Below is a small trained network, with its code and all its weights. Each question gives an input and a class and asks what happens when units are switched off, that is, made to give their printed mean instead of their output.

import numpy as np


def w(rows, s, z=0):
    codes = np.array(rows[::2]) - 128.0
    scale = np.full(codes.shape[1], s)
    scale[-1] = z or s
    return codes * scale


def norm(h):
    return h / np.sqrt((h * h).mean(-1, keepdims=True) + 1e-5)


def f(y):
    return y / 2 * (1 + np.tanh(0.7978845608 * (y + 0.044715 * y**3)))


def log_softmax(a):
    a = a - a.max(-1, keepdims=True)
    return a - np.log(np.exp(a).sum(-1, keepdims=True))


def net(x, mask):
    res = np.array(x, float).reshape(1, 7) / 4 @ E
    u = 0
    for l in range(2):
        y = f(norm(res) @ A[l][:, :-1].T + A[l][:, -1])
        res = res + np.where(mask[u : u + 5], y, B[l][:, -1]) @ B[l][:, :-1]
        u += 5
    return log_softmax(norm(res)[-1] @ U[:, :-1].T + U[:, -1])


A, B = {}, {}
E = w([
[71,155,146,34,253,63],'x0',
[101,88,250,162,138,144],'x1',
[128,130,128,127,127,127],'x2',
[254,96,121,71,123,72],'x3',
[127,127,128,129,126,127],'x4',
[129,126,127,130,129,128],'x5',
[128,126,128,129,130,131],'x6',
],0.0048)
A[0] = w([
[132,99,210,129,95,176,175],'0.n0',
[119,108,69,183,2,197,125],'0.n1',
[124,118,152,191,20,172,103],'0.n2',
[245,103,141,195,42,179,79],'0.n3',
[161,73,129,145,151,137,4],'0.n4',
],0.0084,0.0034)
B[0] = w([
[108,104,148,162,159,83,178],'0.n0',
[174,247,124,197,90,168,253],'0.n1',
[188,64,113,79,247,201,219],'0.n2',
[48,61,137,82,82,62,240],'0.n3',
[199,137,134,103,153,105,116],'0.n4',
],0.013,0.0073)
A[1] = w([
[222,96,48,52,95,65,101],'1.n0',
[76,153,29,85,108,206,111],'1.n1',
[200,85,253,57,83,83,3],'1.n2',
[231,146,151,126,200,42,148],'1.n3',
[118,131,91,128,13,93,11],'1.n4',
],0.011,0.0034)
B[1] = w([
[62,111,185,132,72,142,253],'1.n0',
[152,147,80,104,130,51,242],'1.n1',
[240,164,90,103,155,86,204],'1.n2',
[133,164,106,183,73,171,206],'1.n3',
[118,72,75,86,198,249,185],'1.n4',
],0.015,0.0055)
U = w([
[219,217,74,169,122,137,252],'0',
[91,49,72,48,96,217,87],'1',
[64,173,49,79,162,4,58],'2',
[56,166,149,131,17,127,142],'3',
[151,85,169,193,226,222,70],'4',
[202,30,150,74,132,57,124],'5',
[16,131,225,149,204,84,107],'6',
],0.013,0.003)

Each question gives the input, the list of numbers given to net, and the class t.
The units are the neurons (one row each of A and B). Each row of codes is followed by its name. A weight is (code - 128) times the scale printed after its matrix; where a second scale follows, it is the last column's (A, B and U).
mask holds one flag per neuron, layer by layer. A switched-off neuron (its flag False) gives its mean, the last column of its row in B, instead of its output. The means were averaged over made-up inputs and are rounded, as every weight is.
A unit's drop is (log p(t) with every unit on - log p(t) with that unit switched off) / (log p(t) with every unit on - log p(t) with every unit switched off).
The circuit of an input: a set's keep is (log p(t) with only the set's units on - log p(t) with every unit switched off) / (log p(t) with every unit on - log p(t) with every unit switched off). Starting from all 10 units, units are removed one at a time, each time the one whose removal leaves the highest keep (on an exact tie, the one counted first), for as long as the keep stays at least 0.8.
units of the circuit, in order: the units of the circuit, biggest drop first
unit that matters most: the unit with the biggest drop
top k neurons: the k neurons with the biggest drops, biggest first
k most important neurons of layer l: the k neurons of layer l with the biggest drops, biggest first
input [-8,5,0,-1,8,4,-5], class 4: unit that matters most -> 0.n1
input [1,8,8,7,3,6,5], class 0: top 3 neurons -> [1.n2 1.n3 0.n3]
input [-6,5,1,1,0,-4,7], class 5: 3 most important neurons of layer 1 -> [1.n4 1.n2 1.n3]
input [-5,8,5,-3,8,1,2], class 4: top 3 neurons -> [0.n2 1.n0 0.n1]
input [-7,2,-7,-5,1,7,-1], class 4: 3 most important neurons of layer 1 -> [1.n2 1.n3 1.n1]
input [-4,-2,-4,2,-3,8,-2], class 1: 2 most important neurons of layer 0 -> [0.n3 0.n1]
input [3,0,-7,4,-4,-8,-3], class 3: units of the circuit, in order -> [1.n0 0.n3 0.n1 0.n2]
input [-6,-1,-3,7,1,-5,-7], class 1: 2 most important neurons of layer 0 -> [0.n3 0.n1]
input [-5,-4,0,4,-2,1,-6], class 1: units of the circuit, in order -> [0.n3 1.n4]
input [-3,3,4,-7,-2,8,6], class 4: 2 most important neurons of layer 0 -> [0.n2 0.n0]
input [8,0,-1,1,-3,2,2], class 3: 4 most important neurons of layer 0 -> [0.n2 0.n3 0.n1 0.n0]
input [7,1,8,0,6,-8,-4], class 6: 2 most important neurons of layer 0 -> [0.n1 0.n2]
input [1,0,-7,-7,3,8,5], class 2: 3 most important neurons of layer 0 -> [0.n1 0.n3 0.n0]
input [3,2,1,-2,1,-3,3], class 6: unit that matters most -> 0.n2
input [-5,1,-7,7,5,-4,6], class 5: 2 most important neurons of layer 1 -> [1.n2 1.n3]
input [-6,4,1,0,-7,8,8], class 4: top 4 neurons -> [0.n1 0.n2 1.n1 0.n0]
input [0,3,-7,-4,-5,-8,3], class 4: top 3 neurons -> [0.n3 1.n0 1.n1]
input [-6,-5,-3,8,3,6,3], class 1: units of the circuit, in order -> [1.n4 0.n3]
input [-5,1,5,-6,6,-1,8], class 4: 2 most important neurons of layer 1 -> [1.n2 1.n3]
input [8,1,-8,-1,-8,2,7], class 6: unit that matters most -> 0.n1
input [1,-8,0,1,8,5,5], class 3: top 3 neurons -> [1.n0 0.n1 0.n3]
input [-8,1,-5,-1,-6,5,0], class 4: top 3 neurons -> [0.n0 0.n1 1.n2]
input [6,-2,6,5,-2,-7,6], class 3: top 2 neurons -> [1.n0 0.n1]
input [-5,5,-6,5,-8,-7,0], class 5: units of the circuit, in order -> [0.n3 1.n2]
input [6,5,-6,5,1,-2,6], class 0: top 2 neurons -> [0.n3 1.n3]
input [-6,3,1,3,-7,6,-3], class 5: top 2 neurons -> [0.n3 0.n2]
input [1,0,4,-3,-7,0,-2], class 2: top 2 neurons -> [0.n1 0.n0]
input [3,-8,-1,4,-4,-5,-4], class 3: top neuron -> [1.n0]
input [-3,3,7,-4,4,3,-6], class 4: 2 most important neurons of layer 0 -> [0.n2 0.n0]
input [-2,6,4,2,-1,7,6], class 5: 2 most important neurons of layer 0 -> [0.n3 0.n1]
